Below are the code and all the weights of a small trained network. Each question names an input and a class and asks about switching units off, where a switched-off unit gives its printed mean instead of its output.

import numpy as np


def w(rows, s, z=0):
    codes = np.array(rows[::2]) - 128.0
    scale = np.full(codes.shape[1], s)
    scale[-1] = z or s
    return codes * scale


def f(y):
    return np.maximum(y, 0)


def log_softmax(a):
    a = a - a.max(-1, keepdims=True)
    return a - np.log(np.exp(a).sum(-1, keepdims=True))


def net(x, mask):
    res = np.array(x, float).reshape(1, 8) / 4 @ E
    y = f(res @ A[0][:, :-1].T + A[0][:, -1])
    res = res + np.where(mask, y, B[0][:, -1]) @ B[0][:, :-1]
    return log_softmax(res[-1] @ U[:, :-1].T + U[:, -1])


A, B = {}, {}
E = w([
[111,74,217,168,117],'x0',
[128,129,128,132,135],'x1',
[80,2,52,121,163],'x2',
[139,114,58,217,18],'x3',
[129,127,130,129,126],'x4',
[9,190,130,173,140],'x5',
[129,130,128,129,131],'x6',
[127,127,128,128,129],'x7',
],0.0078)
A[0] = w([
[121,115,104,150,69,25],'N0',
[181,207,159,118,102,51],'N1',
[116,143,113,136,29,246],'N2',
[114,131,160,88,171,47],'N3',
[142,42,199,163,131,114],'N4',
[154,173,50,91,117,197],'N5',
[109,165,189,31,160,76],'N6',
[191,90,113,128,99,119],'N7',
[114,130,156,49,202,52],'N8',
[128,147,33,106,168,190],'N9',
[1,116,127,174,121,110],'N10',
[129,141,126,79,163,211],'N11',
[218,104,114,121,147,73],'N12',
[197,94,166,111,133,117],'N13',
[116,127,163,103,168,30],'N14',
[100,62,113,150,155,50],'N15',
[188,204,190,141,61,104],'N16',
[69,67,70,147,178,227],'N17',
[108,120,187,88,188,43],'N18',
[137,152,128,129,53,158],'N19',
[155,139,85,215,106,33],'N20',
[133,203,10,116,198,106],'N21',
[158,170,191,161,94,54],'N22',
[95,77,215,164,119,168],'N23',
[112,82,104,140,182,32],'N24',
[151,187,146,147,123,54],'N25',
[108,44,107,159,128,118],'N26',
[208,88,142,64,98,120],'N27',
[226,33,111,87,125,130],'N28',
[107,144,188,115,75,239],'N29',
[185,211,169,123,112,47],'N30',
[79,143,114,34,159,183],'N31',
[41,158,116,111,94,223],'N32',
[95,63,96,93,130,46],'N33',
[149,203,173,116,93,78],'N34',
[211,181,143,172,148,41],'N35',
[138,77,23,184,67,236],'N36',
[129,149,122,28,164,127],'N37',
[137,119,111,176,108,32],'N38',
[97,54,91,105,138,24],'N39',
[65,154,145,139,127,110],'N40',
[184,171,115,207,104,151],'N41',
[168,177,44,82,156,153],'N42',
[131,85,120,118,51,15],'N43',
[48,146,129,125,142,137],'N44',
[102,63,68,118,186,23],'N45',
[108,73,152,165,131,254],'N46',
[125,148,153,97,86,13],'N47',
],0.0094,0.0049)
B[0] = w([
[52,12,110,212,91,149],'N0',
[62,150,78,59,95,163],'N1',
[138,42,178,159,193,210],'N2',
[55,70,86,215,92,155],'N3',
[201,153,233,86,143,184],'N4',
[174,79,235,111,164,188],'N5',
[84,68,112,182,157,187],'N6',
[166,207,91,191,187,174],'N7',
[65,66,106,202,81,181],'N8',
[141,152,192,63,97,188],'N9',
[231,214,82,172,133,197],'N10',
[133,38,156,157,167,185],'N11',
[106,186,103,232,101,166],'N12',
[167,187,106,216,153,173],'N13',
[69,62,99,169,60,146],'N14',
[100,160,95,37,54,161],'N15',
[102,135,86,21,98,189],'N16',
[119,213,131,58,132,225],'N17',
[61,54,129,202,80,171],'N18',
[116,61,118,151,188,171],'N19',
[35,56,125,196,68,162],'N20',
[212,106,215,115,17,180],'N21',
[94,144,83,36,72,159],'N22',
[188,85,253,68,94,197],'N23',
[70,185,104,85,64,151],'N24',
[85,189,56,68,77,147],'N25',
[103,146,127,38,78,188],'N26',
[131,211,98,243,129,190],'N27',
[195,223,74,187,135,220],'N28',
[161,133,152,46,210,194],'N29',
[106,119,54,70,72,166],'N30',
[151,62,134,168,141,191],'N31',
[224,176,117,211,182,195],'N32',
[64,176,72,48,107,163],'N33',
[104,146,75,62,117,167],'N34',
[91,139,85,102,120,150],'N35',
[118,52,165,138,181,254],'N36',
[108,65,144,178,118,181],'N37',
[40,40,105,154,35,141],'N38',
[68,166,44,36,80,165],'N39',
[193,186,85,183,134,163],'N40',
[113,50,124,120,175,181],'N41',
[178,116,243,55,116,183],'N42',
[74,133,114,165,115,148],'N43',
[218,197,79,225,147,173],'N44',
[79,153,68,65,74,172],'N45',
[125,143,168,27,167,211],'N46',
[48,181,37,29,54,130],'N47',
],0.0057,0.0099)
U = w([
[51,168,75,72,58,15],'0',
[164,123,255,128,100,179],'1',
[23,29,113,249,108,33],'2',
[143,134,187,147,137,253],'3',
[155,235,92,253,117,26],'4',
[131,117,165,127,165,254],'5',
],0.0095,0.0049)

Each question gives the input, the list of numbers given to net, and the class t.
The units are the neurons (one row each of A and B). Each row of codes is followed by its name. A weight is (code - 128) times the scale printed after its matrix; where a second scale follows, it is the last column's (A, B and U).
mask holds one flag per neuron, in row order. A switched-off neuron (its flag False) gives its mean, the last column of its row in B, instead of its output. The means were averaged over made-up inputs and are rounded, as every weight is.
A unit's drop is (log p(t) with every unit on - log p(t) with that unit switched off) / (log p(t) with every unit on - log p(t) with every unit switched off).
The circuit of an input: a set's keep is (log p(t) with only the set's units on - log p(t) with every unit switched off) / (log p(t) with every unit on - log p(t) with every unit switched off). Starting from the 12 units with the biggest drops (on a tie, the unit counted first), units are removed one at a time, each time the one whose removal leaves the highest keep (on an exact tie, the one counted first), for as long as the keep stays at least 0.8.
units of the circuit, in order: the units of the circuit, biggest drop first
k most important neurons: the k neurons with the biggest drops, biggest first
drop when u is switched off: that unit's drop, to one decimal
input [-7,-5,8,7,-1,1,0,-5], class 0: units of the circuit, in order -> (N17)
input [4,4,-7,2,1,-8,-8,6], class 4: units of the circuit, in order -> (N27; N13)
input [-7,-5,6,5,-5,5,-5,-4], class 1: units of the circuit, in order -> (N21; N5; N9)
input [-4,5,3,-7,0,8,-7,-4], class 4: 2 most important neurons -> (N44; N10)
input [2,-1,-6,5,-4,-7,-1,5], class 4: units of the circuit, in order -> (N27; N7)
input [-8,0,-6,7,-6,3,8,-6], class 1: units of the circuit, in order -> (N5; N21)
input [-1,-1,0,4,-1,7,-4,-2], class 4: 3 most important neurons -> (N10; N32; N44)
input [-3,3,7,6,-4,7,-1,3], class 0: 2 most important neurons -> (N17; N26)
input [-7,8,6,5,-2,8,5,-3], class 4: 4 most important neurons -> (N10; N32; N44; N23)
input [-5,7,4,7,7,-6,0,-5], class 2: 2 most important neurons -> (N36; N20)
input [2,1,-6,4,-2,6,4,-3], class 0: 2 most important neurons -> (N16; N22)
input [-8,6,4,-1,-1,6,7,-1], class 1: drop when N5 is switched off -> 0.1
input [-7,0,5,-8,-5,8,7,3], class 2: drop when N18 is switched off -> 0.3
input [-5,-1,-3,1,-1,0,-1,-1], class 1: drop when N42 is switched off -> 0.2
input [0,-3,-1,8,-4,6,3,0], class 2: most important neuron -> (N20)
input [6,-5,-6,2,-3,-2,-1,-8], class 0: 2 most important neurons -> (N16; N22)
